(in the rows, 128 means zero)
Here are made-up things, facts about them, and rows of numbers that follow some of those facts. Name the thing behind each unnamed row.

Facts:
J171	Ξ	b; J797	Ξ	a; J878	Ξ	d
J757	Ξ	a; J919	Ξ	a; J79	Ξ	b
J722	Ξ	c; J807	Ξ	g; J913	Ξ	g
J39	Ξ	b; J197	Ξ	d; J381	Ξ	d
J460	Ξ	c; J279	Ξ	d; J751	Ξ	a
J944	Ξ	f; J438	Ξ	a; J745	Ξ	c
J129	Ξ	b; J364	Ξ	g; J34	Ξ	d
J846	Ξ	a; J218	Ξ	g; J555	Ξ	b
J309	Ξ	d; J263	Ξ	e; J992	Ξ	c
J451	Ξ	a; J343	Ξ	a; J266	Ξ	a
J505	Ξ	e; J229	Ξ	c; J537	Ξ	c
J911	Ξ	a; J273	Ξ	f; J673	Ξ	g
J559	Ξ	a; J113	Ξ	c; J833	Ξ	d
J861	Ξ	d; J588	Ξ	a; J573	Ξ	d
J938	Ξ	g; J636	Ξ	c; J714	Ξ	e
J145	Ξ	a; J495	Ξ	f; J171	μ	j
J797	μ	r; J878	μ	l; J757	μ	l
J919	μ	q; J79	μ	m; J722	μ	o
J807	μ	l; J913	μ	i; J39	μ	o
J197	μ	o; J460	μ	m; J279	μ	q
J751	μ	j; J944	μ	j; J438	μ	i
J745	μ	s; J129	μ	r; J364	μ	n
J34	μ	t; J846	μ	p; J218	μ	k
J309	μ	k; J263	μ	s; J992	μ	k
J451	μ	s; J343	μ	o; J266	μ	n
J505	μ	q; J229	μ	n; J537	μ	r
J673	μ	h; J559	μ	h; J113	μ	h
J833	μ	p; J861	μ	h; J588	μ	t
J573	μ	i; J938	μ	o; J636	μ	i
J145	μ	m; J495	μ	s

Known rows:
J559: [110  89  99  86 112 136 147 104 142 173 147 129 157 139 123 203  94 144
 153 132 155 165 135 119 105 119 119 162 119 132 149 125]
J861: [147 115 112 119 140 126 123 127 152 155 165  73 221 136 180 186 117 109
 152  87 172 113 123 132 142 138 128 152 122 132 122 145]
J573: [163 115 138 150 120 164 143 136 113  99 166  73 185 134 174 110 192 131
 120  63 119 131 106 148 165 141 117 139 113 174 116 199]
J751: [126  85 100 113 135 129 119 104 133 138 123 119  79 146 117 167  76 158
 110 144  98 167 139  76 138 153 128 174 104 167 171 120]
J992: [136 159 105 108 127 116 114 130 135 151 143 109 109 114 134  38  79 141
 126 115 159 137 116 147 128 151 139 106 120 145 132 110]
J229: [119 101  99 118 115 130 122 142 170 149 137 105 106 102 185  75 127 152
 119 125 169 125 155 128 160 119 197 124 103 124 151 139]
J266: [109 107 110 126  96 152 164 151 161 137 136 158  84 117 142 166 140 131
 110 111 133 176 200 113 150 128 191 130 114 160 176 126]
J833: [178 140 108 136 107 141 121 142 149 117 150 123 178 182 185 110 104 126
 132  50 175  96 161 111 130 145 136 151 129 188 127 119]
J279: [190 118 140 139 135 173  92 155 147 127 128 164 195 150 181 106 139  62
 140 123 136  94 131 121 158 155 134 129 108 131 163 129]
J129: [105 162  99 169 175 142 131  80 170 150 169 121 143 145  82  97 159 168
 127 146 115  98 125 102 137 128 169 159 118 104 167 109]
J537: [103 150  77 135 158 163  87 108 167 143 136  96 138 125 109  58 124 182
 125 127 138 120 157 125 150 105 172 159 127 119 152 154]
J263: [133 125 127 176 193 153 147 126 110 156 161 142 107 143 148 160  86 141
 188 114 153 117 172 155 169 136 139 160 145 148 145  66]
J451: [114 107  99 154 147 153 149 130 157 137 151 203  87 124 111 174 102 146
 153 100 127 147 177 129 142 134 117 183 151 141 148  99]
J588: [146 145  77  98 131 192 162 155 139 133 154 163 106 128 115 133 128 119
 142 158 128 146 164  96 101 105  92 143 116 138 145 116]
J572: [149 123 126 111 147 149 138 134 128 156 156 137 148 141 135 120 130 144
 132 144 165 104 176 104 149 149 153 140 120 147 123 129]
J911: [129 120 105 111 120 164 146 140 146 153 145 184  95 145 105 174 109 148
 126 134 129 156 170 117 139 145 132 133 112 145 135 112]
J273: [127 147 141 105 173 168 149 138 174 145 162 116 139 148 128 113 151 177
 158 108 139 124 147 114 142 152 158 114  97 163 128 108]

Rows to name:
Some rows may be things named above.
[137 136 142 103 153 160 137 138 171 142 150 120 112 142 126 122 154 160
 167 120 130 108 144 108 151 142 179 114 102 153 126 121]  J273
[115  96 104 149 148 146 139 141 143 132 149 209  83 129  98 156  93 148
 178 112 118 146 182 126 145 141 109 169 150 135 146 113]  J451
[114  90  97  81 138 121 114 123 137 173 151 105 159 132 155 121  88 150
 160 108 205 103 110 141 137  93 134 130 125 112 137 158]  J113
[144 102 128 121 113 164 160  96 114 104 165 139 106 134 116 160 178 148
 117  92 109 176 130 138 131 130 114 117 106 169 146 169]  J438
[105 143 139  93 113 114 133 143  85 170 177  88 203 149 119 186 104 168
 166 109 158 120 151 109 152  75 136 133 116 127 146 127]  J673
[114 109 101 139 178 139 126 141 143 135 155 172  68 124 155  72  78 164
 180 101 153 105 131 155 152 110 127 173 134 119 136 140]  J745
[144 158 123  99 120 116 105 128 115 146 141 121 114 111 141  19  79 149
 131 125 156 144 109 152 145 151 138 120 123 136 121 101]  J992
[165 131 123 141 138 148 131 155 157 138 145 127 185 144 167 128 146 125
 126  93 153 106 148 119 153 149 136 145 123 147 122 141]  J381
[115 127 151 143 194 158 150 144 186 128 175 166 108 140 142 112 115 169
 211  95 123 103 145 122 157 132 152 152 125 158 145  97]  J495
[105 141  91 127 134 182 114 103 178 133 139 148 148 145  68 136 123 160
 111 120 116 165 185 101 115 126 124 171 126 147 163 109]  J797
[133 106 124 142 171 100 146  90 134 158 157  92  80 159 134 127 116 143
 132 147 119 111  90  78 159 141 122 164  85 129 171 114]  J171
[103 150  83 134 159 156  81 101 180 138 136 108 129 137 101  52 115 184
 118 122 156 109 148 123 135 105 163 158 127 113 134 156]  J537
[140 157  84 103 130 180 167 180 148 128 131 162 115 119 143 132 126 116
 140 156 108 144 165  94 105  99 107 140 117 146 143 103]  J588
[151 121 106 147 164 126 151 105 126 151 163 140  95 157 120 113 147 139
 151 122 145  98 118  97 148 147 153 134 103  97 143 127]  J555
[137  88  96 104 135 153 127 107 109 118 167 114 101 119 147  64 149 169
 126  95 146 116  98 159 170 110 155 117 111 140 132 208]  J636
[144 145 113 153 154 166 128 133 109 158 143 116 121 154 140 161 128 147
 142 139 158 101 158 144 144 150 187 130 116 159 135  67]  J714
[174 164 132 138 122 129 111 143 129 140 133  98 195 117 162  89 116 102
 111  86 136 145 116 132 138 184 118 135 128 156 108  94]  J309
[144 142  84  93 129 176 170 163 135 137 143 144  92 130 120 128 126 118
 139 152 118 138 166  97 111 113 107 148 119 150 144 113]  J588
[133 116 150 108 169 135 121 145 185 148 137  82 113 151 132 121 118 168
 157 123 108 118  98  78 150 153 161 138  77 184 156 102]  J944
[124 132 162 134  93 111 155 180 139 146 148 113 131 115 167 137 154 160
 121  98 141 123 209 116 175 100 200 115 110 141 156 122]  J364
[139 149 136 101 156 167 143 149 185 150 162 121 140 150 133 113 159 172
 164 119 150 117 173  89 151 137 162 123  96 159 133 102]  J273
[169 139 108 125 161 179 104 142 100 142 135 165 138 158 138 137 102 103
 150 160 150  92 140 150 159 141 193 119  91 135 187  77]  J505
[176 170  97 140 152 186 154 181 147 129 143  99 162 131 193  96 150 108
 135 135 132 119 136 105 133 124 100 149 118 144 117 121]  J34
[150  92 107 109 117 189 100 139 136 122 129 208 128 144 121 137 108  98
 140 147 126 144 155 113 122 135 144 126  97 151 188 103]  J919

The same things again, as new rows of numbers:
Named rows:
J79: [127 142 116 176 135 113 158 142 112 144 100 165 149 200 106 150  64 161
 104 100 158 150 140]
J381: [116 116 139 126 124 114 119 104 131 135 146 115 128 177 129 151 146 140
 114 117 100 162 148]
J343: [136 134 113 170 124 128 123 102 108 127 122 131  94 119  96 114 111 118
 128 127 153 100 152]
J797: [135 136 154 154 170 125 123 124  76 107  76 132 133 140 109 146 132 181
  64 162 128  82 136]
J861: [136 140 158  82 120 135 128 137 110  73 116 135 124 163 160 183 149 169
  84 164  21 172 121]
J129: [174 143 149 143 145 109 139 141 112  98  88 150 141 221 109 148 134 177
  58 150 174 110 116]
J722: [134 137 107 150  97  89  96 132 116 110 109 136 140 143  95 142 158 114
 159 110 216 141 143]
J171: [150 144 160 114 132  89 152  97 140 191 109 141 122 199 127 137  70  84
 150  83 175 152 112]
J559: [130 158 134 101 106 175 127 137  75  93  80 137 121 115 162 190 117 159
  88 165  39 139 106]
J833: [143 116 141  97 117 114 111 117 135 145 183  87 125 130 118 148 122 117
 134 103 104 164 134]
J757: [152 135 166 114 125 151 158 140  87 148  34 135 104 111 136 148 114 156
 113  98 112 108 144]
J714: [143 134 141 140 124 146 118 128  97 171 107 118 126 124 136 166 134 160
 103 131 177 167 127]
J39: [156 137 120 149  95  96 162 128 129 127 128 142 120 198  98 117  84 123
 118 111 193 139 132]
J588: [112 122 129 133 131 133 143  55  96 170 159 131 130 101 122 130  69 115
 180 142 134 123 127]
J555: [139 141 143 117 118 123 135 124 118 147 115 150 137 197 109 158 104 143
 100 133 156 149 121]
J807: [218 152 168 125 137 130 189 141 114 144  58 125 119 143 121 162 159 124
 110 111 101 169 151]
J673: [174 174 127 101 127 152 171 116  89  90  71 126 145 149 165 198 175 155
 104 175  37 197 114]

Name these rows:
A row may be one of the things named above.
[128 123 146 130 131 103 122 114  92 183  95 144 106  83 129 132  84 113
 169 100 141 114 134]  J751
[153 125 179  95 139 112 163 142 129 129  94 119 115 161 136 164 159 183
  94  79  69 150 164]  J878
[109 126  92 170 136 110 114 128 117 126 104 153 163 157  96 152 132 153
 141 115 166 149 157]  J460
[147 133 153 117 140 151 157 132  85 146  42 138  99 116 120 161 107 163
 121 112  89 105 151]  J757
[190 160 124 174 118 126 164  84 133 133 118 125 120 157  97 126 133 110
 135 140 164 153 150]  J938
[180 183 141 102 133 154 136 114  90 102  49 126 153 140 157 196 170 148
 121 172  38 190 117]  J673
[137 165 132  87 114 158 137 126  76 101  61 129 130 123 157 184 128 173
  86 174  34 134 107]  J559
[103 127 107 190 156 125 137 110  90 149  95 143 124 131 103 130  75 153
 112 123 113 129 155]  J145
[143 137 141 142 161  94  81 130  91  77  70 160 156 159  98 147 181 160
 106 144 173 115 138]  J537

The same things again, as new rows of numbers:
Some rows with their names:
J919: [ 97  92 146 176  77 107  81 130 151 139 114 131 116  97  54 132]
J751: [135  90 124 140 124 103 128 178 124 188 151 106 140 116 115 122]
J944: [131 131 109 155 106 115 170 133 102 150 126  97 133 126  95 128]
J451: [107 106  95 125 107 128 148 126 121 172 141 165 146 139 124 127]
J129: [122  66 133  96 115 143 162  99  90  96  95 148 128  78 109  99]
J309: [104 101 136 112 129 124 104 114 123  99 102 111 102  89  64  99]
J343: [119 122 120 110  91 127 107 131 120 127 134 137 156 152 153 100]
J279: [ 86  75 139 147 127 123 112  81 142  96  91 136  74  63  20 129]
J878: [110  97 105 105 147 127 138  74 130 105  96 136 101 114  84 112]
J381: [164  97  62  83 147  80 195 105 183 100 108 168 127 134  65 161]
J273: [149 144  70 125 113  77 216  86 178 113 117 157 153 167  78 169]
J460: [131  87 125 116  81 115 142 102 140 123  62 181 169 103  68 170]
J861: [113  93 117  82 131 152 114  95  92  94 101 129 105 112 101  82]
J364: [138 119 131 103  85 160 128 142  68 122 118 154 143 115  99  91]
J913: [114 112 136 137 104 145 120 114  81 139 144 110 119 108 104  66]
J757: [ 97 109 121 134 114 116 115 121 147 149 141 132 141 136 119 109]
J79: [146  69 117 100 109 123 175  91 161  75  70 191 115  73  45 142]

Name these rows:
Some rows may be things named above.
[113 127 140 147  90 124 116 119 125 109 141 120 120 113  73  75]  J218
[130 114 153 122  95 154 117 118  76 129  78 143 166 108 129 121]  J229
[ 84 107 152 146 102 131  87 153  99 164 140 100 137 117 132  92]  J438
[122 101 144 117  86 153 113 123  70 134  68 140 171 114 123 113]  J229
[109 131 109 103 110 139 128  93 120 109 104 126 178 145 137 104]  J722
[ 91 121 129 137 106 148 118  81 105 126 110 121 158 126 122 102]  J113
[103 125  94 137 114 130 153  85 138 126 147 148 133 130  89  99]  J807
[135  86 117 118  85 120 138  96 148 112  67 184 166 100  67 184]  J460
[110 114 113 130  98 116 111 125 142 151 137 133 137 139 119 108]  J757
[ 97 121 144 147 100 105 101  96 139 127  95  97 138 116  89 103]  J992
[102 122 134 146  97 119 106  93 143 129 100 100 150 111  82 100]  J992
[121 112 125  89 142 147 150  69 135  79 110 142 121 126 119  78]  J39
[139  90 127 120  75  99 123 151 149 136 103 183 153 119  84 171]  J145
[ 86 108 154 135 113 141 101 103  86 149 104  79 147 111 114  89]  J636
[142  93 109 123  79 102 137  98 143 118  71 174 166 105  71 178]  J460
[120 139  99  96 105 145 138  98 118 108 140 146 140 148 121  68]  J938
[130  83 128 126 140 113 176 105 129 135 115  97 109  77  86 106]  J171
[ 89 120 138 121  84 132 102 129 113 151 125 122 136 133 147  90]  J559
[109  94 132 113 119 126 113  99 118 100  96 114 101  91  55  99]  J309
[104 125 119 122 105 140 135  99 114 117 149 141 127 137 114  66]  J673

